Below is a small trained network, with its code and all its weights. Each question gives an input and a target symbol and asks what happens when units are switched off, that is, made to give their printed mean instead of their output.

import numpy as np


def w(rows, s, z=0):
    codes = np.array(rows[::2]) - 128.0
    scale = np.full(codes.shape[1], s)
    scale[-1] = z or s
    return codes * scale


def f(y):
    return y / 2 * (1 + np.tanh(0.7978845608 * (y + 0.044715 * y**3)))


def softmax(a):
    e = np.exp(a - a.max(-1, keepdims=True))
    return e / e.sum(-1, keepdims=True)


def log_softmax(a):
    a = a - a.max(-1, keepdims=True)
    return a - np.log(np.exp(a).sum(-1, keepdims=True))


def net(x, mask):
    ids = ['αβδεζηθλμστφω'.index(c) for c in x.split()]
    T = len(ids)
    res = E[ids] + P[:T]
    u = 0
    for l in range(2):
        r = res
        for j in range(2):
            rows = slice(2 * j, 2 * j + 2)
            q, k, v = (r @ M[l][rows].T for M in (Q, K, V))
            z = softmax(np.where(np.tri(T) > 0, q @ k.T / 2**0.5, -1e9)) @ v
            o = O[l][rows]
            res = res + np.where(mask[u + j], z, o[:, -1]) @ o[:, :-1]
        u += 2
        y = f(res @ A[l][:, :-1].T + A[l][:, -1])
        res = res + np.where(mask[u : u + 8], y, B[l][:, -1]) @ B[l][:, :-1]
        u += 8
    return log_softmax(res[-1] @ U[:, :-1].T + U[:, -1])


Q, K, V, O, A, B = {}, {}, {}, {}, {}, {}
E = w([
[125,189,86,35,111,152],'α',
[144,93,99,59,111,131],'β',
[169,93,134,78,195,114],'δ',
[156,147,58,25,175,118],'ε',
[115,129,108,58,69,105],'ζ',
[130,146,177,137,155,122],'η',
[84,179,125,174,153,136],'θ',
[65,104,102,22,125,142],'λ',
[155,185,101,151,131,119],'μ',
[89,112,134,112,142,92],'σ',
[119,109,140,82,197,77],'τ',
[84,63,2,89,198,138],'φ',
[200,133,117,107,120,119],'ω',
],0.019)
P = w([
[103,62,178,125,83,248],'0',
[154,163,149,94,153,156],'1',
[145,169,159,92,162,149],'2',
[144,166,155,89,160,140],'3',
[143,164,157,80,154,139],'4',
[141,167,160,78,152,133],'5',
[141,174,156,76,158,129],'6',
[141,177,153,73,154,133],'7',
],0.013)
Q[0] = w([
[176,157,81,36,254,127],'0.h0',
[158,95,23,200,82,123],'0.h0',
[109,208,127,20,223,78],'0.h1',
[148,116,161,144,105,64],'0.h1',
],0.0092)
K[0] = w([
[96,54,3,226,172,187],'0.h0',
[93,206,134,165,175,28],'0.h0',
[96,47,163,182,106,205],'0.h1',
[61,102,91,121,119,103],'0.h1',
],0.011)
V[0] = w([
[165,57,155,150,228,97],'0.h0',
[31,123,141,114,181,39],'0.h0',
[121,142,78,72,105,84],'0.h1',
[254,173,72,183,199,174],'0.h1',
],0.0081)
O[0] = w([
[163,63,161,23,253,102,143],'0.h0',
[133,61,124,139,184,167,78],'0.h0',
[210,183,70,117,137,138,71],'0.h1',
[76,117,82,41,102,25,2],'0.h1',
],0.011,0.005)
A[0] = w([
[77,106,144,94,183,127,169],'0.n0',
[215,59,164,93,93,113,168],'0.n1',
[119,195,171,197,196,1,253],'0.n2',
[183,33,74,168,105,203,115],'0.n3',
[75,53,145,119,149,66,126],'0.n4',
[80,189,144,171,95,157,45],'0.n5',
[67,161,99,80,90,207,87],'0.n6',
[122,123,133,33,165,148,89],'0.n7',
],0.0082,0.0067)
B[0] = w([
[137,145,53,157,2,160,249],'0.n0',
[34,214,141,61,155,104,178],'0.n1',
[175,162,58,45,48,171,213],'0.n2',
[165,110,132,160,162,128,168],'0.n3',
[126,198,108,166,202,206,167],'0.n4',
[125,93,88,132,192,86,170],'0.n5',
[236,148,154,157,117,101,179],'0.n6',
[182,182,170,175,117,146,254],'0.n7',
],0.0073,0.0078)
Q[1] = w([
[66,121,45,2,29,186],'1.h0',
[162,168,118,50,114,221],'1.h0',
[122,114,116,96,204,12],'1.h1',
[124,163,76,57,48,93],'1.h1',
],0.0082)
K[1] = w([
[138,69,84,130,222,105],'1.h0',
[108,26,100,250,180,156],'1.h0',
[76,254,143,62,91,74],'1.h1',
[140,126,192,171,130,162],'1.h1',
],0.009)
V[1] = w([
[160,161,138,57,169,165],'1.h0',
[115,125,163,26,56,106],'1.h0',
[248,163,36,191,70,111],'1.h1',
[145,120,200,150,66,158],'1.h1',
],0.012)
O[1] = w([
[227,66,149,103,179,192,172],'1.h0',
[103,161,181,118,150,254,2],'1.h0',
[58,61,116,241,75,160,219],'1.h1',
[215,165,122,167,188,39,183],'1.h1',
],0.0081,0.014)
A[1] = w([
[117,156,111,119,134,216,191],'1.n0',
[76,218,231,114,163,139,87],'1.n1',
[101,118,124,173,105,68,101],'1.n2',
[108,202,167,159,180,110,229],'1.n3',
[166,143,138,96,217,95,111],'1.n4',
[147,122,148,104,103,223,1],'1.n5',
[254,144,89,81,126,21,130],'1.n6',
[166,78,117,130,197,125,196],'1.n7',
],0.0095,0.0058)
B[1] = w([
[178,45,172,112,66,115,151],'1.n0',
[131,171,20,115,180,149,152],'1.n1',
[138,99,128,8,172,158,174],'1.n2',
[160,116,136,127,74,120,163],'1.n3',
[32,108,109,175,81,102,179],'1.n4',
[113,19,114,133,163,70,145],'1.n5',
[121,127,154,144,168,150,252],'1.n6',
[80,157,155,122,116,155,178],'1.n7',
],0.012,0.024)
U = w([
[173,174,167,166,89,239,169],'α',
[102,112,140,78,155,192,57],'β',
[92,149,188,132,121,250,148],'δ',
[112,171,90,145,146,192,190],'ε',
[129,132,149,92,114,91,166],'ζ',
[102,161,152,112,44,185,254],'η',
[133,101,59,164,115,91,39],'θ',
[138,108,177,133,79,182,140],'λ',
[175,128,125,160,181,194,38],'μ',
[121,134,118,130,113,169,154],'σ',
[171,156,112,94,126,235,129],'τ',
[97,123,88,174,105,254,67],'φ',
[96,121,149,181,106,114,115],'ω',
],0.0077,0.0045)

Each question gives the input, a string of symbols that net reads in full, and the target symbol t.
The units are the heads (2 rows each of Q, K, V and O) and the neurons (one row each of A and B). Each row of codes is followed by its name. A weight is (code - 128) times the scale printed after its matrix; where a second scale follows, it is the last column's (O, A, B and U).
mask holds one flag per unit, layer by layer, with each layer's heads first. A switched-off unit (its flag False) gives its mean, the last column of its rows in O or B, instead of its output. The means were averaged over made-up inputs and are rounded, as every weight is.
A unit's drop is (log p(t) with every unit on - log p(t) with that unit switched off) / (log p(t) with every unit on - log p(t) with every unit switched off).
The circuit of an input: a set's keep is (log p(t) with only the set's units on - log p(t) with every unit switched off) / (log p(t) with every unit on - log p(t) with every unit switched off). Starting from the 12 units with the biggest drops (on a tie, the unit counted first), units are removed one at a time, each time the one whose removal leaves the highest keep (on an exact tie, the one counted first), for as long as the keep stays at least 0.8.
circuit, biggest first: the units of the circuit, biggest drop first
unit that matters most: the unit with the biggest drop
k most important neurons: the k neurons with the biggest drops, biggest first
top k neurons in layer l: the k neurons of layer l with the biggest drops, biggest first
which heads matter: for each layer, one digit per head in row order, 1 if its drop is at least 0.15 and else 0, layers parted by /
input α λ ζ ε ω, target φ: circuit, biggest first => [1.h1 0.h0]
input η δ ε δ ζ, target ε: 2 most important neurons => [1.n1 1.n4]
input η δ η ζ δ μ, target ε: 3 most important neurons => [1.n1 1.n4 0.n2]
input ε ε ε α η ε, target λ: which heads matter => 01 / 11
input δ λ η ζ β ε ω δ, target β: unit that matters most => 1.h0
input ω α η, target τ: which heads matter => 11 / 11
input μ μ μ σ, target η: circuit, biggest first => [1.h0 0.h0 0.n2]
input α θ μ, target φ: 2 most important neurons => [0.n6 0.n2]
input δ ε ω η, target β: circuit, biggest first => [1.h0 1.h1 1.n5 0.h0]
input μ λ σ, target η: top 2 neurons in layer 0 => [0.n2 0.n5]
input θ η α, target ζ: circuit, biggest first => [0.n2 0.h1 1.h1]
input α σ τ δ θ β τ τ, target φ: circuit, biggest first => [1.h1 0.h0 0.h1]
input τ τ τ φ, target φ: 2 most important neurons => [0.n0 1.n7]
input η σ σ ω μ τ, target ε: 4 most important neurons => [1.n1 1.n4 0.n2 1.n6]
input ε η τ, target λ: 2 most important neurons => [1.n0 0.n2]
input ω λ η η η ζ, target τ: 3 most important neurons => [1.n1 0.n0 1.n4]
input μ δ α θ δ τ ω, target η: which heads matter => 11 / 10
input θ θ δ σ η ζ, target ζ: unit that matters most => 0.n5
input ω θ α, target τ: top 3 neurons in layer 0 => [0.n2 0.n0 0.n7]
input α λ ε μ μ α, target φ: most important neuron => [0.n5]
input τ τ ω τ σ, target δ: circuit, biggest first => [0.h0 1.h0 1.n7]
input μ σ σ δ δ, target η: which heads matter => 11 / 10
